B =
106  131  105  141  116  133  127  107  112  128  133
125  154  130  111  115  121  138  102  133  131  131
146  135  127  119  128  121  134  140  146  138  121
108  149  124  121  136  127  132  135  125  140  133
132  139  130  117  147  122  139  149  139  148  114
151  126  130  139  129  134  117  127  124  137  147
114  111  147  133  140  137  112  149  125  135  131
136  143  130  134  125  123  136  124  123  114  135
129  141  136  123  147  126  145  147  106  109  132
115  141  129  112  131  121  123  126  149  120  129
140  122  127  121  142  132  119  129  132  145  134
102  133  138  143  129  128  121  123  134  121  132
125  133  129  114  135  127  113  135  141  128  142
149  138  129  119  127  120  141  130  141  138  117
Indices start at 1.
(1, 1): 106
(10, 8): 126
(12, 4): 143
(7, 6): 137
(7, 9): 125
(2, 5): 115
(13, 5): 135
(3, 9): 146
(4, 5): 136
(14, 2): 138
(13, 3): 129
(13, 1): 125
(14, 8): 130
(14, 3): 129
(13, 4): 114
(3, 10): 138
(2, 10): 131
(3, 6): 121
(1, 8): 107
(3, 8): 140
(10, 10): 120
(2, 11): 131
(9, 6): 126
(13, 9): 141
(8, 2): 143
(13, 10): 128
(12, 2): 133
(14, 7): 141
(9, 2): 141
(12, 8): 123
(1, 4): 141
(11, 4): 121
(3, 4): 119
(12, 7): 121
(7, 5): 140
(9, 8): 147
(14, 5): 127

M =
array([[108, 130, 126, 129],
       [152, 127, 128, 128],
       [151, 127, 128, 127],
       [105, 127, 130, 128],
       [106, 127, 129, 128],
       [153, 126, 129, 128],
       [100, 127, 128, 127],
       [152, 131, 126, 127],
       [104, 128, 129, 129],
       [102, 130, 127, 124]])
Indices start at 1.
row 1 col 1 => 108
row 5 col 4 => 128
row 1 col 3 => 126
row 6 col 3 => 129
row 4 col 2 => 127
row 10 col 1 => 102
row 6 col 4 => 128
row 2 col 1 => 152
row 2 col 3 => 128
row 7 col 3 => 128
row 4 col 4 => 128
row 9 col 1 => 104
row 4 col 3 => 130
row 10 col 4 => 124
row 2 col 2 => 127
row 1 col 2 => 130
row 7 col 2 => 127
row 9 col 4 => 129

X =
[[134 148 157 148 134 129 128 128 128 129]
 [128 128 130 139 153 155 141 131 129 128]
 [128 128 128 131 142 155 153 139 130 128]
 [139 130 128 128 128 128 131 141 156 153]
 [148 134 129 128 128 129 129 134 148 157]
 [129 128 128 127 129 134 148 157 147 133]
 [134 147 157 148 135 129 128 127 128 129]
 [128 129 128 133 146 157 150 135 129 128]
 [146 133 129 127 128 128 129 135 150 158]
 [151 136 130 128 128 128 128 132 143 157]]
Indices start at 1.
(1, 1) = 134
(10, 7) = 128
(3, 4) = 131
(1, 7) = 128
(6, 5) = 129
(1, 5) = 134
(5, 10) = 157
(3, 1) = 128
(7, 9) = 128
(3, 7) = 153
(7, 2) = 147
(4, 1) = 139
(9, 1) = 146
(4, 7) = 131
(7, 3) = 157
(9, 4) = 127
(2, 5) = 153
(8, 2) = 129
(7, 8) = 127
(6, 4) = 127
(6, 1) = 129
(4, 6) = 128
(8, 8) = 135
(5, 2) = 134
(1, 8) = 128
(3, 6) = 155
(8, 1) = 128
(3, 3) = 128
(9, 6) = 128
(5, 6) = 129
(8, 10) = 128
(10, 8) = 132
(3, 10) = 128
(6, 9) = 147
(1, 3) = 157

arr =
[[139 118 142 130 129 111 110]
 [131 145 124 125 134 126 140]
 [124 121 129 134 129 126 115]
 [140 133 128 126 135 133 132]
 [133 151 126 133 126 136 137]
 [122 127 121 122 126 122 129]
 [128 133 123 118 131 124 137]]
Rows and columns are counted from 1.
row 1 col 1 -> 139
row 4 col 4 -> 126
row 2 col 4 -> 125
row 4 col 6 -> 133
row 1 col 4 -> 130
row 4 col 2 -> 133
row 7 col 2 -> 133
row 5 col 4 -> 133
row 3 col 3 -> 129
row 2 col 1 -> 131
row 3 col 2 -> 121
row 5 col 3 -> 126
row 2 col 5 -> 134
row 7 col 5 -> 131
row 6 col 7 -> 129
row 6 col 2 -> 127
row 2 col 2 -> 145

data =
[[149 146 103 150 151 153 103 150 151 107 105 111 106 106 148]
 [147 146 106 150 151 150 109 151 151 107 105 115 106 107 151]]
Rows and columns are counted from 1.
(1, 1) -> 149
(2, 4) -> 150
(2, 8) -> 151
(1, 11) -> 105
(2, 9) -> 151
(2, 1) -> 147
(1, 6) -> 153
(2, 11) -> 105
(1, 15) -> 148
